Here is a tiny trained network, its code and every weight. The questions are about switching its units off for an input and a target symbol, where a switched-off unit gives its printed mean instead of its output.

import numpy as np


def w(rows, s, z=0):
    codes = np.array(rows[::2]) - 128.0
    scale = np.full(codes.shape[1], s)
    scale[-1] = z or s
    return codes * scale


def norm(h):
    return h / np.sqrt((h * h).mean(-1, keepdims=True) + 1e-5)


def f(y):
    return np.maximum(y, 0)


def softmax(a):
    e = np.exp(a - a.max(-1, keepdims=True))
    return e / e.sum(-1, keepdims=True)


def log_softmax(a):
    a = a - a.max(-1, keepdims=True)
    return a - np.log(np.exp(a).sum(-1, keepdims=True))


def net(x, mask):
    ids = ['γεζλπσψω'.index(c) for c in x.split()]
    T = len(ids)
    res = E[ids] + P[:T]
    u = 0
    for l in range(2):
        r = norm(res)
        for j in range(2):
            rows = slice(2 * j, 2 * j + 2)
            q, k, v = (r @ M[l][rows].T for M in (Q, K, V))
            z = softmax(np.where(np.tri(T) > 0, q @ k.T / 2**0.5, -1e9)) @ v
            o = O[l][rows]
            res = res + np.where(mask[u + j], z, o[:, -1]) @ o[:, :-1]
        u += 2
        y = f(norm(res) @ A[l][:, :-1].T + A[l][:, -1])
        res = res + np.where(mask[u : u + 8], y, B[l][:, -1]) @ B[l][:, :-1]
        u += 8
    return log_softmax(norm(res)[-1] @ U[:, :-1].T + U[:, -1])


Q, K, V, O, A, B = {}, {}, {}, {}, {}, {}
E = w([
[117,141,166,91],'γ',
[151,139,198,121],'ε',
[86,250,136,106],'ζ',
[141,93,77,164],'λ',
[110,56,137,41],'π',
[131,121,176,96],'σ',
[175,131,143,145],'ψ',
[110,105,165,140],'ω',
],0.024)
P = w([
[69,254,156,106],'0',
[75,236,187,100],'1',
[85,236,159,124],'2',
[71,215,164,98],'3',
[137,102,67,147],'4',
[100,167,157,135],'5',
[119,155,157,116],'6',
[111,130,121,112],'7',
[127,126,110,107],'8',
[130,109,115,121],'9',
[101,207,195,143],'10',
],0.005)
Q[0] = w([
[54,73,41,250],'0.h0',
[179,121,87,73],'0.h0',
[83,117,134,128],'0.h1',
[115,148,131,104],'0.h1',
],0.011)
K[0] = w([
[156,212,5,177],'0.h0',
[73,145,145,129],'0.h0',
[157,122,148,126],'0.h1',
[132,116,130,150],'0.h1',
],0.015)
V[0] = w([
[108,97,90,175],'0.h0',
[123,146,88,84],'0.h0',
[5,103,153,123],'0.h1',
[120,156,75,64],'0.h1',
],0.029)
O[0] = w([
[117,107,47,129,4],'0.h0',
[127,146,134,71,98],'0.h0',
[4,132,100,128,176],'0.h1',
[144,180,176,40,99],'0.h1',
],0.02,0.015)
A[0] = w([
[92,88,168,164,139],'0.n0',
[113,75,66,157,88],'0.n1',
[133,165,122,201,8],'0.n2',
[174,177,3,80,77],'0.n3',
[161,124,154,80,101],'0.n4',
[100,63,171,71,61],'0.n5',
[167,59,89,176,83],'0.n6',
[162,189,134,92,103],'0.n7',
],0.013,0.0013)
B[0] = w([
[123,83,95,196,253],'0.n0',
[206,116,127,130,173],'0.n1',
[151,89,77,166,171],'0.n2',
[207,250,164,46,151],'0.n3',
[156,125,172,72,175],'0.n4',
[122,47,125,135,198],'0.n5',
[126,92,66,176,164],'0.n6',
[187,134,146,86,174],'0.n7',
],0.015,0.0064)
Q[1] = w([
[71,157,248,221],'1.h0',
[104,176,144,58],'1.h0',
[80,63,181,151],'1.h1',
[181,135,137,118],'1.h1',
],0.011)
K[1] = w([
[113,19,183,119],'1.h0',
[124,123,142,62],'1.h0',
[106,250,118,192],'1.h1',
[137,147,163,156],'1.h1',
],0.012)
V[1] = w([
[115,11,53,100],'1.h0',
[33,149,94,126],'1.h0',
[85,111,108,189],'1.h1',
[144,251,80,183],'1.h1',
],0.018)
O[1] = w([
[106,84,144,68,4],'1.h0',
[191,144,114,156,134],'1.h0',
[149,138,175,94,201],'1.h1',
[131,254,117,127,29],'1.h1',
],0.02,0.0039)
A[1] = w([
[230,106,172,167,253],'1.n0',
[143,139,69,85,86],'1.n1',
[83,106,38,70,130],'1.n2',
[6,182,36,117,90],'1.n3',
[168,106,148,39,148],'1.n4',
[124,216,99,122,96],'1.n5',
[121,174,42,240,227],'1.n6',
[120,142,123,122,74],'1.n7',
],0.012,0.003)
B[1] = w([
[155,82,90,24,254],'1.n0',
[128,187,186,132,138],'1.n1',
[118,199,101,201,152],'1.n2',
[73,172,62,175,155],'1.n3',
[178,181,99,81,159],'1.n4',
[175,32,95,119,141],'1.n5',
[179,153,7,189,193],'1.n6',
[119,99,153,123,129],'1.n7',
],0.016,0.0085)
U = w([
[68,163,190,128,225],'γ',
[150,111,196,193,2],'ε',
[114,243,169,129,131],'ζ',
[147,181,109,87,178],'λ',
[13,105,114,6,177],'π',
[81,129,214,153,100],'σ',
[254,103,156,86,73],'ψ',
[22,91,86,196,125],'ω',
],0.0097,0.0033)

Each question gives the input, a string of symbols that net reads in full, and the target symbol t.
The units are the heads (2 rows each of Q, K, V and O) and the neurons (one row each of A and B). Each row of codes is followed by its name. A weight is (code - 128) times the scale printed after its matrix; where a second scale follows, it is the last column's (O, A, B and U).
mask holds one flag per unit, layer by layer, with each layer's heads first. A switched-off unit (its flag False) gives its mean, the last column of its rows in O or B, instead of its output. The means were averaged over made-up inputs and are rounded, as every weight is.
A unit's drop is (log p(t) with every unit on - log p(t) with that unit switched off) / (log p(t) with every unit on - log p(t) with every unit switched off).
The circuit of an input: a set's keep is (log p(t) with only the set's units on - log p(t) with every unit switched off) / (log p(t) with every unit on - log p(t) with every unit switched off). Starting from the 12 units with the biggest drops (on a tie, the unit counted first), units are removed one at a time, each time the one whose removal leaves the highest keep (on an exact tie, the one counted first), for as long as the keep stays at least 0.8.
circuit, biggest first: the units of the circuit, biggest drop first
unit that matters most: the unit with the biggest drop
top k neurons: the k neurons with the biggest drops, biggest first
k most important neurons of layer l: the k neurons of layer l with the biggest drops, biggest first
which heads matter: for each layer, one digit per head in row order, 1 if its drop is at least 0.15 and else 0, layers parted by /
drop when u is switched off: that unit's drop, to one decimal
input ε ω σ λ ζ λ ζ ε, target ζ: unit that matters most : 1.h1
input ψ γ ω ω ψ ε ψ γ ψ ε γ, target ψ: top 2 neurons : (1.n0; 0.n5)
input ε ε λ, target λ: circuit, biggest first : (0.h0; 0.n3)
input λ ψ ζ ω λ γ ω ζ γ π ζ, target π: which heads matter : 00 / 10
input λ λ ω ψ σ γ π ε ω γ, target ω: which heads matter : 11 / 00
input ζ π π ω σ, target ω: circuit, biggest first : (0.h1; 1.h0)
input γ π γ ζ ε ω ζ, target ω: which heads matter : 00 / 00
input ω ω ε ζ ε ψ ω ψ ψ ζ ω, target ψ: circuit, biggest first : (0.h1; 1.n0)
input γ ω ω ψ ζ π π ζ λ, target ψ: which heads matter : 10 / 11
input γ γ γ λ σ ε ψ ψ ε ζ, target ψ: which heads matter : 01 / 00
input ζ ε γ γ γ, target γ: which heads matter : 11 / 00
input γ γ ε ζ π ψ ω π, target ω: circuit, biggest first : (0.h0; 1.h1; 1.n0)
input ω ψ ω π, target ω: which heads matter : 11 / 00
input σ ε ε ω ε, target ω: circuit, biggest first : (0.h1)
input ω ζ π γ, target π: which heads matter : 11 / 01
input ε ψ ψ λ γ γ ψ ε ω ε ε, target ω: which heads matter : 10 / 10
input γ γ ω ζ, target ω: which heads matter : 01 / 00
input γ ψ γ, target ψ: top 2 neurons : (1.n0; 0.n7)
input γ ω ψ λ σ π π ω ψ ψ ω, target ψ: 2 most important neurons of layer 0 : (0.n5; 0.n1)
input ψ π π γ, target π: circuit, biggest first : (1.h0)
input π π σ, target π: drop when 0.h0 is switched off : 0.2
input ε ζ λ, target λ: drop when 0.h0 is switched off : 0.3
input ω λ ω γ π σ ω, target ω: drop when 0.n0 is switched off : 0.0
